Here is a tiny trained network, its code and every weight. The questions are about switching its units off for an input and a target symbol, where a switched-off unit gives its printed mean instead of its output.

import numpy as np


def w(rows, s, z=0):
    codes = np.array(rows[::2]) - 128.0
    scale = np.full(codes.shape[1], s)
    scale[-1] = z or s
    return codes * scale


def norm(h):
    return h / np.sqrt((h * h).mean(-1, keepdims=True) + 1e-5)


def f(y):
    return np.maximum(y, 0)


def softmax(a):
    e = np.exp(a - a.max(-1, keepdims=True))
    return e / e.sum(-1, keepdims=True)


def log_softmax(a):
    a = a - a.max(-1, keepdims=True)
    return a - np.log(np.exp(a).sum(-1, keepdims=True))


def net(x, mask):
    ids = ['δεζηλμξπστψω'.index(c) for c in x.split()]
    T = len(ids)
    res = E[ids] + P[:T]
    u = 0
    for l in range(3):
        r = norm(res)
        for j in range(3):
            rows = slice(3 * j, 3 * j + 3)
            q, k, v = (r @ M[l][rows].T for M in (Q, K, V))
            z = softmax(np.where(np.tri(T) > 0, q @ k.T / 3**0.5, -1e9)) @ v
            o = O[l][rows]
            res = res + np.where(mask[u + j], z, o[:, -1]) @ o[:, :-1]
        u += 3
        y = f(norm(res) @ A[l][:, :-1].T + A[l][:, -1])
        res = res + np.where(mask[u : u + 8], y, B[l][:, -1]) @ B[l][:, :-1]
        u += 8
    return log_softmax(norm(res)[-1] @ U[:, :-1].T + U[:, -1])


Q, K, V, O, A, B = {}, {}, {}, {}, {}, {}
E = w([
[159,119,80,85,100,71],'δ',
[121,91,110,106,115,108],'ε',
[163,131,68,91,110,88],'ζ',
[143,111,89,86,128,93],'η',
[75,109,125,74,134,134],'λ',
[120,206,76,59,43,117],'μ',
[108,92,46,92,162,118],'ξ',
[249,144,97,205,187,170],'π',
[183,151,125,178,182,148],'σ',
[167,98,141,108,156,197],'τ',
[29,140,186,204,111,142],'ψ',
[104,123,134,120,155,197],'ω',
],0.018)
P = w([
[153,52,66,217,84,106],'0',
[116,99,94,142,194,52],'1',
[125,144,83,133,214,55],'2',
[118,182,59,142,181,100],'3',
[110,167,34,165,125,129],'4',
[87,145,2,183,80,185],'5',
],0.0097)
Q[0] = w([
[111,96,156,179,180,40],'0.h1',
[100,145,112,113,158,177],'0.h1',
[98,108,144,144,129,201],'0.h1',
[76,140,156,57,170,118],'0.h2',
[150,166,86,153,150,170],'0.h2',
[125,161,8,105,165,149],'0.h2',
[147,177,246,131,124,60],'0.h3',
[121,189,43,123,151,126],'0.h3',
[119,133,152,121,182,124],'0.h3',
],0.013)
K[0] = w([
[253,26,139,131,195,151],'0.h1',
[58,148,146,209,133,135],'0.h1',
[30,112,163,188,47,142],'0.h1',
[128,129,95,37,165,222],'0.h2',
[24,202,157,200,203,170],'0.h2',
[78,217,70,250,222,197],'0.h2',
[116,43,215,205,132,13],'0.h3',
[126,150,90,132,240,194],'0.h3',
[82,115,208,96,147,178],'0.h3',
],0.0071)
V[0] = w([
[185,126,68,5,119,137],'0.h1',
[167,154,152,198,58,84],'0.h1',
[162,192,98,150,43,225],'0.h1',
[138,111,110,130,238,111],'0.h2',
[32,221,158,147,131,161],'0.h2',
[58,132,167,195,180,151],'0.h2',
[105,106,110,170,147,226],'0.h3',
[105,157,65,142,89,71],'0.h3',
[90,128,128,254,140,110],'0.h3',
],0.0099)
O[0] = w([
[127,98,162,106,148,159,190],'0.h1',
[112,98,83,172,152,132,85],'0.h1',
[143,107,164,114,124,91,70],'0.h1',
[64,68,145,136,133,142,254],'0.h2',
[118,175,134,155,109,71,49],'0.h2',
[139,128,116,136,106,103,152],'0.h2',
[78,61,249,85,180,66,167],'0.h3',
[43,168,117,128,91,138,204],'0.h3',
[77,113,162,137,94,98,162],'0.h3',
],0.012,0.0077)
A[0] = w([
[116,121,93,194,163,158,106],'0.n1',
[68,114,150,151,130,104,251],'0.n2',
[158,228,118,98,205,137,137],'0.n3',
[195,129,121,179,159,52,164],'0.n4',
[95,159,107,102,7,107,176],'0.n5',
[55,136,135,117,142,143,234],'0.n6',
[85,132,194,147,152,180,142],'0.n7',
[168,156,98,123,90,90,129],'0.n8',
],0.011,0.0025)
B[0] = w([
[249,186,186,116,146,49,190],'0.n1',
[189,119,90,235,172,112,225],'0.n2',
[131,80,197,147,1,125,142],'0.n3',
[8,68,149,199,6,84,154],'0.n4',
[147,62,39,190,235,135,185],'0.n5',
[185,87,58,179,152,64,254],'0.n6',
[207,192,49,143,117,105,190],'0.n7',
[120,63,55,159,109,183,143],'0.n8',
],0.0068,0.0088)
Q[1] = w([
[58,58,147,185,198,130],'1.h1',
[39,88,129,142,89,120],'1.h1',
[196,87,143,84,255,181],'1.h1',
[215,147,121,144,151,162],'1.h2',
[118,224,115,79,116,124],'1.h2',
[97,197,36,85,192,63],'1.h2',
[166,65,41,183,197,117],'1.h3',
[98,144,122,149,65,135],'1.h3',
[149,128,143,146,122,82],'1.h3',
],0.0097)
K[1] = w([
[2,90,159,186,187,160],'1.h1',
[33,129,160,185,52,154],'1.h1',
[170,100,154,58,183,224],'1.h1',
[47,125,144,159,143,94],'1.h2',
[122,101,229,84,180,178],'1.h2',
[128,177,164,155,122,71],'1.h2',
[105,242,184,161,200,156],'1.h3',
[78,139,81,99,106,73],'1.h3',
[114,88,57,120,149,172],'1.h3',
],0.0083)
V[1] = w([
[90,125,159,184,89,116],'1.h1',
[142,151,113,141,140,162],'1.h1',
[189,91,149,107,254,172],'1.h1',
[68,92,125,98,107,160],'1.h2',
[47,109,93,200,81,83],'1.h2',
[107,122,142,111,157,85],'1.h2',
[151,113,130,90,86,149],'1.h3',
[129,203,156,175,131,163],'1.h3',
[211,140,192,234,105,133],'1.h3',
],0.0096)
O[1] = w([
[162,161,22,92,132,184,107],'1.h1',
[164,108,156,113,149,112,124],'1.h1',
[144,2,171,70,91,88,239],'1.h1',
[90,159,151,166,31,175,141],'1.h2',
[132,146,171,39,45,129,255],'1.h2',
[128,125,125,131,147,124,142],'1.h2',
[121,99,120,131,140,100,62],'1.h3',
[147,118,80,110,179,95,38],'1.h3',
[171,170,79,65,116,133,152],'1.h3',
],0.0088,0.0067)
A[1] = w([
[2,176,166,190,115,175,215],'1.n1',
[142,44,131,220,110,126,138],'1.n2',
[95,147,127,177,150,232,30],'1.n3',
[178,125,143,195,31,161,129],'1.n4',
[112,96,97,120,127,133,124],'1.n5',
[111,80,108,106,146,245,66],'1.n6',
[183,160,129,123,215,68,159],'1.n7',
[111,90,134,50,90,189,4],'1.n8',
],0.0085,0.0032)
B[1] = w([
[154,61,11,74,105,160,174],'1.n1',
[130,157,169,86,118,146,254],'1.n2',
[157,70,168,191,198,169,135],'1.n3',
[161,86,98,104,158,82,169],'1.n4',
[84,115,173,198,86,187,187],'1.n5',
[66,150,153,121,114,105,182],'1.n6',
[95,113,115,182,1,142,162],'1.n7',
[142,102,110,223,134,153,162],'1.n8',
],0.0094,0.0079)
Q[2] = w([
[159,99,144,81,125,5],'2.h1',
[79,192,195,121,125,202],'2.h1',
[165,118,67,130,135,96],'2.h1',
[174,144,115,236,36,131],'2.h2',
[93,104,80,123,91,69],'2.h2',
[125,201,116,45,152,134],'2.h2',
[70,131,85,202,89,196],'2.h3',
[192,158,177,137,186,153],'2.h3',
[114,58,133,158,173,91],'2.h3',
],0.012)
K[2] = w([
[177,100,246,149,210,87],'2.h1',
[83,103,121,135,158,214],'2.h1',
[205,179,90,175,51,70],'2.h1',
[182,101,151,120,66,93],'2.h2',
[109,210,112,70,78,166],'2.h2',
[52,119,128,189,112,105],'2.h2',
[88,200,84,84,179,126],'2.h3',
[151,129,88,136,75,124],'2.h3',
[72,171,155,131,215,142],'2.h3',
],0.012)
V[2] = w([
[87,217,27,82,166,34],'2.h1',
[157,169,95,34,205,186],'2.h1',
[253,191,217,118,124,149],'2.h1',
[82,82,96,188,131,124],'2.h2',
[154,136,149,238,84,83],'2.h2',
[126,113,112,198,154,50],'2.h2',
[187,19,222,132,83,87],'2.h3',
[120,47,142,46,205,105],'2.h3',
[62,149,122,198,162,45],'2.h3',
],0.0077)
O[2] = w([
[93,87,155,206,63,59,16],'2.h1',
[131,67,183,135,107,254,18],'2.h1',
[125,71,46,49,200,159,64],'2.h1',
[127,197,151,87,53,155,196],'2.h2',
[78,134,70,38,115,104,145],'2.h2',
[67,113,71,89,64,172,143],'2.h2',
[110,183,109,140,162,138,254],'2.h3',
[122,114,174,146,101,161,196],'2.h3',
[114,43,126,15,92,101,107],'2.h3',
],0.0087,0.0085)
A[2] = w([
[122,187,35,184,90,91,108],'2.n1',
[99,158,144,202,144,25,128],'2.n2',
[68,131,142,70,66,185,126],'2.n3',
[147,104,61,125,130,47,2],'2.n4',
[220,132,116,91,117,99,194],'2.n5',
[26,78,174,140,93,92,114],'2.n6',
[96,113,137,73,188,10,134],'2.n7',
[132,119,1,163,198,153,128],'2.n8',
],0.0098,0.0056)
B[2] = w([
[119,63,231,224,208,123,254],'2.n1',
[121,169,117,80,133,236,188],'2.n2',
[100,109,56,106,158,10,239],'2.n3',
[174,150,152,173,186,33,180],'2.n4',
[3,71,66,80,117,121,215],'2.n5',
[158,152,60,118,12,62,237],'2.n6',
[207,179,254,164,76,178,204],'2.n7',
[218,145,101,118,123,113,244],'2.n8',
],0.0098,0.0065)
U = w([
[189,169,116,167,98,167,120],'δ',
[93,114,139,149,179,89,109],'ε',
[140,194,123,121,124,149,109],'ζ',
[60,116,123,141,131,190,195],'η',
[84,206,155,92,160,82,119],'λ',
[163,54,140,211,70,167,153],'μ',
[76,106,95,90,26,76,115],'ξ',
[194,100,54,66,142,116,137],'π',
[225,113,157,140,178,3,4],'σ',
[133,22,201,118,127,116,231],'τ',
[170,139,116,156,97,119,44],'ψ',
[207,184,207,85,77,97,165],'ω',
],0.013,0.0046)

Each question gives the input, a string of symbols that net reads in full, and the target symbol t.
The units are the heads (3 rows each of Q, K, V and O) and the neurons (one row each of A and B). Each row of codes is followed by its name. A weight is (code - 128) times the scale printed after its matrix; where a second scale follows, it is the last column's (O, A, B and U).
mask holds one flag per unit, layer by layer, with each layer's heads first. A switched-off unit (its flag False) gives its mean, the last column of its rows in O or B, instead of its output. The means were averaged over made-up inputs and are rounded, as every weight is.
A unit's drop is (log p(t) with every unit on - log p(t) with that unit switched off) / (log p(t) with every unit on - log p(t) with every unit switched off).
The circuit of an input: a set's keep is (log p(t) with only the set's units on - log p(t) with every unit switched off) / (log p(t) with every unit on - log p(t) with every unit switched off). Starting from the 12 units with the biggest drops (on a tie, the unit counted first), units are removed one at a time, each time the one whose removal leaves the highest keep (on an exact tie, the one counted first), for as long as the keep stays at least 0.8.
units of the circuit, in order: the units of the circuit, biggest drop first
k most important neurons of layer l: the k neurons of layer l with the biggest drops, biggest first
which heads matter: for each layer, one digit per head in row order, 1 if its drop is at least 0.15 and else 0, layers parted by /
input π σ λ, target σ: which heads matter -> 100 / 000 / 000
input λ π λ π μ δ, target π: units of the circuit, in order -> [2.h1, 0.n5]
input ξ δ σ π ξ, target σ: which heads matter -> 010 / 000 / 000
input ξ μ ω ξ, target ω: units of the circuit, in order -> [2.n7, 0.h3]
input μ ξ μ ψ, target μ: units of the circuit, in order -> [2.h1, 1.h1, 1.n1]
input π λ ε, target π: which heads matter -> 010 / 000 / 100
input η ξ ξ λ ω ζ, target ω: units of the circuit, in order -> [0.h3, 2.n7]
input ξ ω η ζ, target ω: units of the circuit, in order -> [2.n7, 0.h3]
input η λ δ, target λ: which heads matter -> 001 / 101 / 100
input τ ξ μ ξ η σ, target σ: which heads matter -> 000 / 000 / 100
input ξ τ π ξ, target τ: units of the circuit, in order -> [1.h1, 0.h2]
input σ π π η λ, target π: units of the circuit, in order -> [0.n6, 2.h1, 0.n1]
input ξ ψ ε, target μ: most important neuron of layer 0 -> [0.n2]
input η π ξ ζ, target π: units of the circuit, in order -> [0.n1, 2.h1]
input ψ τ ξ ξ ξ, target μ: most important neuron of layer 0 -> [0.n5]
input ξ ξ ξ τ η ζ, target τ: units of the circuit, in order -> [0.h3, 1.h1]
input ξ π ξ ξ, target π: units of the circuit, in order -> [2.h1, 2.n8]
input ξ ψ ξ ξ σ ξ, target μ: units of the circuit, in order -> [2.h1, 2.n1]
input δ π ω σ δ, target ω: units of the circuit, in order -> [0.h3, 2.n7]
input λ ω μ, target ω: units of the circuit, in order -> [2.n7, 0.h3]
input ξ μ η, target ξ: 2 most important neurons of layer 1 -> [1.n6, 1.n1]
input π σ ζ λ τ, target τ: units of the circuit, in order -> [0.h3]
input η σ ξ ω ξ τ, target ω: units of the circuit, in order -> [0.h3, 0.h2, 2.n7, 2.n1]
input π μ ξ π ξ μ, target π: which heads matter -> 000 / 001 / 100
input ξ ε η, target ξ: 2 most important neurons of layer 2 -> [2.n3, 2.n1]
input ξ ξ σ π η, target σ: which heads matter -> 110 / 010 / 000
input ξ λ η η η μ, target μ: which heads matter -> 001 / 000 / 000
input ω ξ π, target ω: most important neuron of layer 2 -> [2.n7]
input ω ξ ξ, target ω: 2 most important neurons of layer 2 -> [2.n7, 2.n5]
input π π δ, target π: which heads matter -> 010 / 000 / 100
